Below is a small trained network, with its code and all its weights. Each question gives an input and a target symbol and asks what happens when units are switched off, that is, made to give their printed mean instead of their output.

import numpy as np


def w(rows, s, z=0):
    codes = np.array(rows[::2]) - 128.0
    scale = np.full(codes.shape[1], s)
    scale[-1] = z or s
    return codes * scale


def norm(h):
    return h / np.sqrt((h * h).mean(-1, keepdims=True) + 1e-5)


def f(y):
    return np.maximum(y, 0)


def softmax(a):
    e = np.exp(a - a.max(-1, keepdims=True))
    return e / e.sum(-1, keepdims=True)


def log_softmax(a):
    a = a - a.max(-1, keepdims=True)
    return a - np.log(np.exp(a).sum(-1, keepdims=True))


def net(x, mask):
    ids = ['βγδεστ'.index(c) for c in x.split()]
    T = len(ids)
    res = E[ids] + P[:T]
    u = 0
    for l in range(2):
        r = norm(res)
        for j in range(3):
            rows = slice(3 * j, 3 * j + 3)
            q, k, v = (r @ M[l][rows].T for M in (Q, K, V))
            z = softmax(np.where(np.tri(T) > 0, q @ k.T / 3**0.5, -1e9)) @ v
            o = O[l][rows]
            res = res + np.where(mask[u + j], z, o[:, -1]) @ o[:, :-1]
        u += 3
        y = f(norm(res) @ A[l][:, :-1].T + A[l][:, -1])
        res = res + np.where(mask[u : u + 4], y, B[l][:, -1]) @ B[l][:, :-1]
        u += 4
    return log_softmax(norm(res)[-1] @ U[:, :-1].T + U[:, -1])


Q, K, V, O, A, B = {}, {}, {}, {}, {}, {}
E = w([
[253,145,200,45,89,169,95,170],'β',
[144,89,80,133,215,150,162,91],'γ',
[76,44,133,81,184,155,75,172],'δ',
[162,70,45,59,82,176,67,70],'ε',
[205,178,64,141,157,31,39,238],'σ',
[145,27,54,100,93,160,163,177],'τ',
],0.0046)
P = w([
[131,36,86,49,136,110,77,84],'0',
[193,1,213,232,235,162,68,111],'1',
[63,110,112,83,127,76,116,95],'2',
[218,51,136,168,226,181,104,121],'3',
[50,138,139,128,113,99,115,113],'4',
[202,105,109,112,209,164,154,124],'5',
[42,171,141,166,79,120,116,112],'6',
[195,123,108,120,185,150,174,136],'7',
[53,151,130,131,101,114,112,109],'8',
],0.0055)
Q[0] = w([
[2,124,45,107,86,110,114,117],'L0H0',
[221,222,171,172,146,11,208,210],'L0H0',
[237,82,176,220,174,211,151,181],'L0H0',
[34,212,140,216,86,52,134,97],'L0H1',
[195,145,41,8,169,170,164,152],'L0H1',
[233,61,149,134,211,150,101,125],'L0H1',
[1,152,144,69,37,131,122,69],'L0H2',
[45,125,99,142,65,101,188,34],'L0H2',
[77,150,161,176,83,39,83,85],'L0H2',
],0.0064)
K[0] = w([
[234,237,125,172,92,82,120,200],'L0H0',
[40,21,116,108,145,97,55,146],'L0H0',
[54,51,83,137,166,174,176,16],'L0H0',
[208,40,148,117,212,75,74,155],'L0H1',
[45,174,169,244,91,230,94,173],'L0H1',
[79,232,104,122,63,77,200,159],'L0H1',
[254,137,159,74,162,77,124,157],'L0H2',
[234,55,153,133,150,90,107,128],'L0H2',
[179,40,132,35,165,81,136,102],'L0H2',
],0.0063)
V[0] = w([
[167,218,26,173,151,13,25,197],'L0H0',
[106,115,33,164,178,33,108,147],'L0H0',
[200,155,193,62,139,23,137,180],'L0H0',
[130,123,37,103,43,172,181,3],'L0H1',
[34,106,2,160,60,46,109,199],'L0H1',
[36,14,161,136,82,185,227,117],'L0H1',
[130,154,140,215,222,91,138,62],'L0H2',
[149,60,72,237,108,141,170,115],'L0H2',
[22,169,140,209,121,139,135,178],'L0H2',
],0.0044)
O[0] = w([
[137,128,156,75,132,198,13,205,107],'L0H0',
[83,102,72,79,138,180,50,164,143],'L0H0',
[123,158,206,167,139,211,150,147,127],'L0H0',
[94,227,165,114,154,126,169,155,174],'L0H1',
[88,131,177,253,79,138,158,120,145],'L0H1',
[160,223,169,216,163,138,39,86,149],'L0H1',
[121,162,135,66,97,181,120,165,74],'L0H2',
[98,158,31,118,181,178,113,128,123],'L0H2',
[161,43,133,117,118,152,60,136,3],'L0H2',
],0.0057,0.005)
A[0] = w([
[98,120,126,130,40,124,175,112,210],'L0N0',
[58,127,196,96,15,178,149,115,199],'L0N1',
[252,64,199,192,137,182,111,141,6],'L0N2',
[181,119,81,115,209,150,207,65,222],'L0N3',
],0.005,0.0023)
B[0] = w([
[182,135,156,141,94,171,164,165,170],'L0N0',
[186,147,157,88,151,158,110,110,165],'L0N1',
[192,13,2,164,159,43,71,84,159],'L0N2',
[153,107,158,121,180,100,88,218,255],'L0N3',
],0.0055,0.006)
Q[1] = w([
[40,127,215,139,156,174,102,155],'L1H0',
[224,152,85,107,63,142,150,146],'L1H0',
[35,114,254,151,47,184,73,178],'L1H0',
[106,124,72,173,159,134,53,119],'L1H1',
[75,155,67,183,160,87,89,89],'L1H1',
[209,37,191,75,154,88,92,249],'L1H1',
[183,125,181,149,131,161,159,132],'L1H2',
[59,153,122,110,88,187,152,23],'L1H2',
[111,136,69,74,63,89,147,198],'L1H2',
],0.0073)
K[1] = w([
[177,68,121,142,230,65,136,97],'L1H0',
[150,124,189,108,37,240,153,170],'L1H0',
[220,58,138,155,245,130,81,140],'L1H0',
[104,122,109,212,218,148,57,122],'L1H1',
[65,142,101,167,239,65,99,128],'L1H1',
[214,189,149,87,1,124,50,198],'L1H1',
[216,88,160,146,167,120,106,108],'L1H2',
[134,175,94,58,132,131,191,9],'L1H2',
[138,212,59,133,64,102,129,198],'L1H2',
],0.0064)
V[1] = w([
[164,153,156,100,74,192,142,168],'L1H0',
[171,153,140,127,92,91,105,110],'L1H0',
[76,128,140,116,132,140,145,8],'L1H0',
[157,113,113,94,111,160,155,93],'L1H1',
[108,155,197,88,125,123,145,58],'L1H1',
[62,167,192,126,146,156,154,45],'L1H1',
[36,194,27,76,88,118,157,98],'L1H2',
[111,148,136,53,125,182,205,2],'L1H2',
[156,173,165,85,91,47,165,164],'L1H2',
],0.0048)
O[1] = w([
[85,156,136,128,202,75,155,154,41],'L1H0',
[104,157,118,140,195,171,99,97,130],'L1H0',
[199,106,207,119,147,55,91,144,90],'L1H0',
[110,165,169,178,152,120,135,129,101],'L1H1',
[110,130,108,137,245,67,130,139,117],'L1H1',
[119,86,106,127,192,47,142,146,76],'L1H1',
[191,3,133,173,141,115,129,127,23],'L1H2',
[182,125,140,173,118,37,36,127,4],'L1H2',
[134,87,118,129,76,227,86,129,125],'L1H2',
],0.0047,0.0042)
A[1] = w([
[127,203,192,160,109,133,202,123,210],'L1N0',
[108,188,182,113,141,179,193,164,108],'L1N1',
[68,44,127,88,99,90,128,139,7],'L1N2',
[117,223,255,123,136,116,200,159,49],'L1N3',
],0.0075,0.0019)
B[1] = w([
[60,168,239,73,118,66,156,111,230],'L1N0',
[161,128,170,113,55,73,69,131,245],'L1N1',
[94,222,190,216,166,164,150,105,151],'L1N2',
[183,119,146,137,1,72,168,176,254],'L1N3',
],0.0069,0.0077)
U = w([
[104,149,101,48,221,70,190,152,182],'β',
[81,224,187,213,169,139,127,88,126],'γ',
[113,96,120,148,64,200,254,159,6],'δ',
[137,177,172,79,98,230,34,187,46],'ε',
[144,35,115,163,92,51,28,86,103],'σ',
[132,142,218,107,40,21,167,176,170],'τ',
],0.0048,0.0012)

Each question gives the input, a string of symbols that net reads in full, and the target symbol t.
The units are the heads (3 rows each of Q, K, V and O) and the neurons (one row each of A and B). Each row of codes is followed by its name. A weight is (code - 128) times the scale printed after its matrix; where a second scale follows, it is the last column's (O, A, B and U).
mask holds one flag per unit, layer by layer, with each layer's heads first. A switched-off unit (its flag False) gives its mean, the last column of its rows in O or B, instead of its output. The means were averaged over made-up inputs and are rounded, as every weight is.
A unit's drop is (log p(t) with every unit on - log p(t) with that unit switched off) / (log p(t) with every unit on - log p(t) with every unit switched off).
The circuit of an input: a set's keep is (log p(t) with only the set's units on - log p(t) with every unit switched off) / (log p(t) with every unit on - log p(t) with every unit switched off). Starting from the 12 units with the biggest drops (on a tie, the unit counted first), units are removed one at a time, each time the one whose removal leaves the highest keep (on an exact tie, the one counted first), for as long as the keep stays at least 0.8.
units of the circuit, in order: the units of the circuit, biggest drop first
unit that matters most: the unit with the biggest drop
k most important neurons: the k neurons with the biggest drops, biggest first
heads that matter: for each layer, one digit per head in row order, 1 if its drop is at least 0.15 and else 0, layers parted by /
input γ τ δ δ, target σ: unit that matters most => L0N2
input δ ε σ τ β δ, target β: heads that matter => 010 / 000
input ε δ δ γ γ, target β: heads that matter => 110 / 000
input ε ε γ γ τ β, target γ: units of the circuit, in order => (L0H1 L0H2 L0N2 L1N3)
input δ γ δ δ τ ε γ β, target ε: heads that matter => 001 / 000
input β τ σ ε τ σ, target γ: 2 most important neurons => (L1N3 L1N1)
input ε δ δ γ, target σ: units of the circuit, in order => (L0N2 L0H2)
input ε σ δ ε ε, target ε: units of the circuit, in order => (L0H0 L1N3)
input γ ε δ ε σ, target ε: heads that matter => 100 / 000
input σ δ σ τ ε ε γ γ, target ε: units of the circuit, in order => (L0H2 L1N3)
input ε τ τ β, target γ: units of the circuit, in order => (L0H1 L0N2 L1N3 L1N1)
input ε δ ε γ γ β, target ε: units of the circuit, in order => (L0H2 L1N3 L1N0)
input ε δ ε δ ε, target σ: heads that matter => 000 / 001
input ε τ ε σ δ τ, target σ: heads that matter => 011 / 000
input ε τ δ β, target σ: heads that matter => 000 / 000
input δ ε δ, target γ: 2 most important neurons => (L1N2 L1N3)
input ε τ τ τ, target γ: units of the circuit, in order => (L0H1 L1N3 L0N2)
input γ ε ε β σ β, target δ: units of the circuit, in order => (L0H1 L1N1 L1N3 L1N0)
input γ τ δ σ, target σ: 2 most important neurons => (L0N2 L1N3)
input σ γ γ δ δ γ, target σ: units of the circuit, in order => (L0H2 L0N2)
input δ τ ε γ τ β τ ε, target γ: 2 most important neurons => (L1N3 L1N1)
input γ δ ε ε τ, target δ: heads that matter => 000 / 001
input τ ε β σ, target β: units of the circuit, in order => (L0H1 L1N3 L1N1)
input δ σ ε β ε ε δ σ, target σ: units of the circuit, in order => (L0H2 L0N2 L0H1)
input ε β τ δ, target γ: units of the circuit, in order => (L0H1 L1N3 L0N2)
